Below are the code and all the weights of a small trained network. Each question names an input and a target symbol and asks about switching units off, where a switched-off unit gives its printed mean instead of its output.

import numpy as np


def w(rows, s, z=0):
    codes = np.array(rows[::2]) - 128.0
    scale = np.full(codes.shape[1], s)
    scale[-1] = z or s
    return codes * scale


def f(y):
    return y / 2 * (1 + np.tanh(0.7978845608 * (y + 0.044715 * y**3)))


def softmax(a):
    e = np.exp(a - a.max(-1, keepdims=True))
    return e / e.sum(-1, keepdims=True)


def log_softmax(a):
    a = a - a.max(-1, keepdims=True)
    return a - np.log(np.exp(a).sum(-1, keepdims=True))


def net(x, mask):
    ids = ['γδζηθτ'.index(c) for c in x.split()]
    T = len(ids)
    res = E[ids] + P[:T]
    u = 0
    for l in range(2):
        q, k, v = (res @ M[l].T for M in (Q, K, V))
        z = softmax(np.where(np.tri(T) > 0, q @ k.T / 3**0.5, -1e9)) @ v
        res = res + np.where(mask[u], z, O[l][:, -1]) @ O[l][:, :-1]
        u += 1
        y = f(res @ A[l][:, :-1].T + A[l][:, -1])
        res = res + np.where(mask[u : u + 12], y, B[l][:, -1]) @ B[l][:, :-1]
        u += 12
    return log_softmax(res[-1] @ U[:, :-1].T + U[:, -1])


Q, K, V, O, A, B = {}, {}, {}, {}, {}, {}
E = w([
[105,3,114,103],'γ',
[222,144,132,129],'δ',
[174,213,107,91],'ζ',
[134,63,95,161],'η',
[146,125,211,10],'θ',
[28,133,87,108],'τ',
],0.02)
P = w([
[150,102,1,42],'0',
[129,109,64,99],'1',
[132,126,104,126],'2',
[134,139,134,140],'3',
[136,148,161,155],'4',
[139,153,180,163],'5',
[141,158,197,171],'6',
[142,159,214,176],'7',
[140,149,222,184],'8',
],0.0069)
Q[0] = w([
[96,3,221,87],'L0H0',
[199,70,187,8],'L0H0',
[145,48,119,163],'L0H0',
],0.0073)
K[0] = w([
[104,102,180,66],'L0H0',
[254,105,97,44],'L0H0',
[118,17,57,156],'L0H0',
],0.0079)
V[0] = w([
[117,204,74,66],'L0H0',
[155,96,229,157],'L0H0',
[34,27,108,1],'L0H0',
],0.0051)
O[0] = w([
[192,3,154,116,149],'L0H0',
[67,200,36,25,103],'L0H0',
[216,194,119,170,254],'L0H0',
],0.0056,0.0059)
A[0] = w([
[102,212,55,79,79],'L0N0',
[175,131,106,80,157],'L0N1',
[120,142,71,252,123],'L0N2',
[163,193,75,139,90],'L0N3',
[78,113,114,69,174],'L0N4',
[210,181,100,134,96],'L0N5',
[118,133,151,156,199],'L0N6',
[78,163,145,224,82],'L0N7',
[177,205,164,128,194],'L0N8',
[104,142,96,127,3],'L0N9',
[67,124,74,116,112],'L0N10',
[83,104,162,142,200],'L0N11',
],0.013,0.0064)
B[0] = w([
[72,2,114,187,133],'L0N0',
[128,139,157,120,228],'L0N1',
[165,168,135,34,159],'L0N2',
[66,35,176,157,146],'L0N3',
[167,60,152,130,165],'L0N4',
[140,73,151,189,208],'L0N5',
[164,179,126,107,157],'L0N6',
[91,210,186,145,130],'L0N7',
[154,170,118,186,255],'L0N8',
[133,40,86,158,109],'L0N9',
[158,60,130,213,136],'L0N10',
[220,112,138,158,158],'L0N11',
],0.0094,0.0069)
Q[1] = w([
[2,106,156,178],'L1H0',
[105,213,85,225],'L1H0',
[69,169,137,119],'L1H0',
],0.0084)
K[1] = w([
[167,4,124,73],'L1H0',
[174,83,127,130],'L1H0',
[124,110,203,152],'L1H0',
],0.012)
V[1] = w([
[228,1,164,178],'L1H0',
[60,147,171,51],'L1H0',
[74,248,170,90],'L1H0',
],0.009)
O[1] = w([
[80,129,149,129,253],'L1H0',
[254,25,187,140,63],'L1H0',
[103,201,116,89,61],'L1H0',
],0.0086,0.014)
A[1] = w([
[241,199,145,167,83],'L1N0',
[182,52,63,210,203],'L1N1',
[96,102,168,100,158],'L1N2',
[140,123,88,123,36],'L1N3',
[26,104,7,86,84],'L1N4',
[99,237,213,165,3],'L1N5',
[51,39,38,2,85],'L1N6',
[169,251,144,62,109],'L1N7',
[108,221,71,23,22],'L1N8',
[169,101,73,41,172],'L1N9',
[136,158,59,67,19],'L1N10',
[99,238,100,132,55],'L1N11',
],0.0086,0.0064)
B[1] = w([
[1,76,105,137,182],'L1N0',
[86,23,106,157,255],'L1N1',
[96,68,199,122,160],'L1N2',
[104,72,102,185,104],'L1N3',
[50,98,198,183,149],'L1N4',
[112,155,100,96,205],'L1N5',
[104,250,80,66,173],'L1N6',
[150,47,76,134,195],'L1N7',
[62,2,200,176,139],'L1N8',
[147,156,53,27,154],'L1N9',
[42,30,128,131,113],'L1N10',
[185,156,68,67,146],'L1N11',
],0.0082,0.0063)
U = w([
[91,7,108,200,21],'γ',
[91,158,146,166,252],'δ',
[96,177,93,127,197],'ζ',
[134,165,17,116,161],'η',
[137,75,165,113,68],'θ',
[150,89,90,165,60],'τ',
],0.014,0.004)

Each question gives the input, a string of symbols that net reads in full, and the target symbol t.
The units are the heads (3 rows each of Q, K, V and O) and the neurons (one row each of A and B). Each row of codes is followed by its name. A weight is (code - 128) times the scale printed after its matrix; where a second scale follows, it is the last column's (O, A, B and U).
mask holds one flag per unit, layer by layer, with each layer's heads first. A switched-off unit (its flag False) gives its mean, the last column of its rows in O or B, instead of its output. The means were averaged over made-up inputs and are rounded, as every weight is.
A unit's drop is (log p(t) with every unit on - log p(t) with that unit switched off) / (log p(t) with every unit on - log p(t) with every unit switched off).
The circuit of an input: a set's keep is (log p(t) with only the set's units on - log p(t) with every unit switched off) / (log p(t) with every unit on - log p(t) with every unit switched off). Starting from the 12 units with the biggest drops (on a tie, the unit counted first), units are removed one at a time, each time the one whose removal leaves the highest keep (on an exact tie, the one counted first), for as long as the keep stays at least 0.8.
circuit, biggest first: the units of the circuit, biggest drop first
top k neurons: the k neurons with the biggest drops, biggest first
k most important neurons of layer l: the k neurons of layer l with the biggest drops, biggest first
drop when u is switched off: that unit's drop, to one decimal
input γ δ θ τ, target γ: top 2 neurons : (L0N10, L0N0)
input γ η η γ, target η: circuit, biggest first : (L0N5, L0N8, L1N6)
input ζ γ θ ζ ζ δ τ ζ ζ, target η: circuit, biggest first : (L1H0, L1N11)
input γ η η η ζ, target γ: circuit, biggest first : (L0N0)
input ζ θ ζ, target δ: top 4 neurons : (L0N3, L0N5, L0N8, L0N4)
input γ δ τ δ δ, target ζ: circuit, biggest first : (L1H0, L0N8)
input δ δ δ γ δ δ, target η: circuit, biggest first : (L1H0, L1N11)
input δ γ δ δ γ γ η η, target η: top 2 neurons : (L1N11, L1N1)
input γ η ζ ζ δ θ δ τ, target γ: top 2 neurons : (L0N10, L0N4)
input ζ γ ζ γ, target ζ: top 3 neurons : (L0N8, L0N5, L1N6)
input θ η γ δ γ ζ, target γ: top 2 neurons : (L0N0, L0N3)
input θ ζ τ θ γ δ, target γ: top 4 neurons : (L0N5, L0N3, L1N0, L1N1)
input θ γ θ η, target η: 2 most important neurons of layer 1 : (L1N9, L1N1)
input ζ δ η ζ δ η, target ζ: most important neuron of layer 0 : (L0N2)
input δ θ δ δ τ ζ δ γ δ, target η: 2 most important neurons of layer 1 : (L1N11, L1N5)
input θ δ δ η δ δ η, target δ: drop when L1N8 is switched off : 0.3
input θ γ η θ η η γ, target η: drop when L0H0 is switched off : 1.0
input ζ θ η γ ζ ζ ζ ζ, target η: drop when L1H0 is switched off : 1.1
